Below is a small trained network, with its code and all its weights. Each question gives an input and a class and asks what happens when units are switched off, that is, made to give their printed mean instead of their output.

import numpy as np


def w(rows, s, z=0):
    codes = np.array(rows[::2]) - 128.0
    scale = np.full(codes.shape[1], s)
    scale[-1] = z or s
    return codes * scale


def norm(h):
    return h / np.sqrt((h * h).mean(-1, keepdims=True) + 1e-5)


def f(y):
    return np.maximum(y, 0)


def log_softmax(a):
    a = a - a.max(-1, keepdims=True)
    return a - np.log(np.exp(a).sum(-1, keepdims=True))


def net(x, mask):
    res = np.array(x, float).reshape(1, 8) / 4 @ E
    u = 0
    for l in range(2):
        y = f(norm(res) @ A[l][:, :-1].T + A[l][:, -1])
        res = res + np.where(mask[u : u + 14], y, B[l][:, -1]) @ B[l][:, :-1]
        u += 14
    return log_softmax(norm(res)[-1] @ U[:, :-1].T + U[:, -1])


A, B = {}, {}
E = w([
[205,8,144,124,102],'x0',
[122,163,69,202,98],'x1',
[172,91,2,94,242],'x2',
[94,144,26,21,98],'x3',
[7,76,113,190,189],'x4',
[31,105,180,27,198],'x5',
[89,92,76,219,71],'x6',
[123,137,120,194,164],'x7',
],0.0058)
A[0] = w([
[178,2,152,151,24,21],'L0N0',
[166,101,116,60,122,108],'L0N1',
[149,192,109,44,86,41],'L0N2',
[177,213,139,121,188,12],'L0N3',
[78,220,177,171,123,145],'L0N4',
[49,118,19,217,89,33],'L0N5',
[139,133,213,167,65,110],'L0N6',
[165,168,125,2,112,31],'L0N7',
[216,49,50,170,212,71],'L0N8',
[77,96,155,74,171,7],'L0N9',
[174,133,110,39,68,5],'L0N10',
[37,126,40,179,79,46],'L0N11',
[85,131,103,101,117,41],'L0N12',
[3,50,148,33,183,11],'L0N13',
],0.012,0.0026)
B[0] = w([
[202,70,253,140,139,217],'L0N0',
[109,86,140,142,94,189],'L0N1',
[148,127,80,75,84,188],'L0N2',
[93,156,49,123,128,169],'L0N3',
[124,211,111,129,94,205],'L0N4',
[24,96,133,152,50,243],'L0N5',
[169,194,173,121,115,201],'L0N6',
[119,88,92,72,74,212],'L0N7',
[169,83,86,213,183,254],'L0N8',
[106,133,154,93,166,177],'L0N9',
[145,80,116,68,74,190],'L0N10',
[44,109,171,157,80,221],'L0N11',
[154,123,160,137,157,153],'L0N12',
[85,107,153,89,227,234],'L0N13',
],0.027,0.0074)
A[1] = w([
[170,142,59,72,112,1],'L1N0',
[113,116,132,116,143,61],'L1N1',
[109,146,132,138,94,49],'L1N2',
[107,94,137,121,152,62],'L1N3',
[94,173,128,152,102,89],'L1N4',
[127,130,127,128,129,87],'L1N5',
[151,142,49,224,183,54],'L1N6',
[170,158,120,157,162,90],'L1N7',
[163,177,44,159,172,103],'L1N8',
[104,164,139,62,248,54],'L1N9',
[152,237,121,101,106,124],'L1N10',
[116,122,178,69,92,103],'L1N11',
[168,224,136,138,145,106],'L1N12',
[105,94,154,102,114,105],'L1N13',
],0.015,0.0046)
B[1] = w([
[142,95,105,17,44,185],'L1N0',
[125,147,128,141,146,146],'L1N1',
[90,130,172,128,94,162],'L1N2',
[111,147,124,149,184,170],'L1N3',
[91,138,166,131,75,196],'L1N4',
[121,112,144,131,136,128],'L1N5',
[149,144,3,233,198,208],'L1N6',
[120,91,119,141,74,158],'L1N7',
[96,136,40,145,132,174],'L1N8',
[79,169,164,29,233,254],'L1N9',
[146,246,107,115,165,197],'L1N10',
[168,147,38,167,177,235],'L1N11',
[195,212,97,140,140,181],'L1N12',
[137,136,97,137,182,212],'L1N13',
],0.022,0.0053)
U = w([
[93,124,163,44,251,175],'0',
[34,127,180,189,25,108],'1',
[125,201,58,99,113,24],'2',
[83,68,132,164,176,83],'3',
[151,79,29,233,170,114],'4',
[230,78,230,154,115,253],'5',
[189,246,181,131,99,77],'6',
[186,61,47,23,65,166],'7',
],0.014,0.0031)

Each question gives the input, the list of numbers given to net, and the class t.
The units are the neurons (one row each of A and B). Each row of codes is followed by its name. A weight is (code - 128) times the scale printed after its matrix; where a second scale follows, it is the last column's (A, B and U).
mask holds one flag per neuron, layer by layer. A switched-off neuron (its flag False) gives its mean, the last column of its row in B, instead of its output. The means were averaged over made-up inputs and are rounded, as every weight is.
A unit's drop is (log p(t) with every unit on - log p(t) with that unit switched off) / (log p(t) with every unit on - log p(t) with every unit switched off).
The circuit of an input: a set's keep is (log p(t) with only the set's units on - log p(t) with every unit switched off) / (log p(t) with every unit on - log p(t) with every unit switched off). Starting from the 12 units with the biggest drops (on a tie, the unit counted first), units are removed one at a time, each time the one whose removal leaves the highest keep (on an exact tie, the one counted first), for as long as the keep stays at least 0.8.
units of the circuit, in order: the units of the circuit, biggest drop first
most important unit: the unit with the biggest drop
top k neurons: the k neurons with the biggest drops, biggest first
k most important neurons of layer l: the k neurons of layer l with the biggest drops, biggest first
drop when u is switched off: that unit's drop, to one decimal
input [-7,-3,-5,-1,-2,2,8,4], class 6: units of the circuit, in order	L0N4
input [-7,-2,7,-3,6,-5,6,7], class 1: 2 most important neurons of layer 0	L0N5; L0N11
input [1,-6,3,-7,-2,2,1,0], class 4: 2 most important neurons of layer 0	L0N8; L0N13
input [-1,8,-6,1,0,7,-4,0], class 2: top 2 neurons	L0N4; L1N10
input [4,-6,5,-6,2,-4,-3,0], class 4: top 2 neurons	L0N8; L1N6
input [-7,-3,7,-3,5,0,5,-2], class 1: top 2 neurons	L0N5; L0N11
input [-6,6,-8,4,-3,7,-5,0], class 2: top 2 neurons	L0N4; L1N10
input [-1,3,5,1,-7,2,-3,7], class 7: top 3 neurons	L0N7; L1N0; L0N2
input [4,6,-1,5,3,-6,-4,-2], class 1: 3 most important neurons of layer 0	L0N5; L0N11; L0N13
input [-4,-3,2,-4,-3,1,5,5], class 6: 2 most important neurons of layer 0	L0N4; L0N13
input [-1,6,5,7,-1,-2,-6,5], class 7: 2 most important neurons of layer 0	L0N2; L0N7
input [2,-3,-5,-2,3,4,4,-4], class 0: top 2 neurons	L0N13; L1N9
input [0,-7,-1,-8,0,0,4,1], class 6: top 2 neurons	L0N6; L0N8
input [-2,5,4,5,-5,-1,8,6], class 1: most important unit	L0N5
input [-5,3,0,8,1,1,-4,-1], class 7: top 2 neurons	L0N2; L0N7
input [7,-5,4,7,2,-1,6,-6], class 5: drop when L0N0 is switched off	0.3
input [-7,7,0,-7,-4,8,-4,3], class 2: drop when L0N11 is switched off	0.1
input [5,-1,0,-5,2,-4,1,6], class 5: drop when L0N0 is switched off	0.8
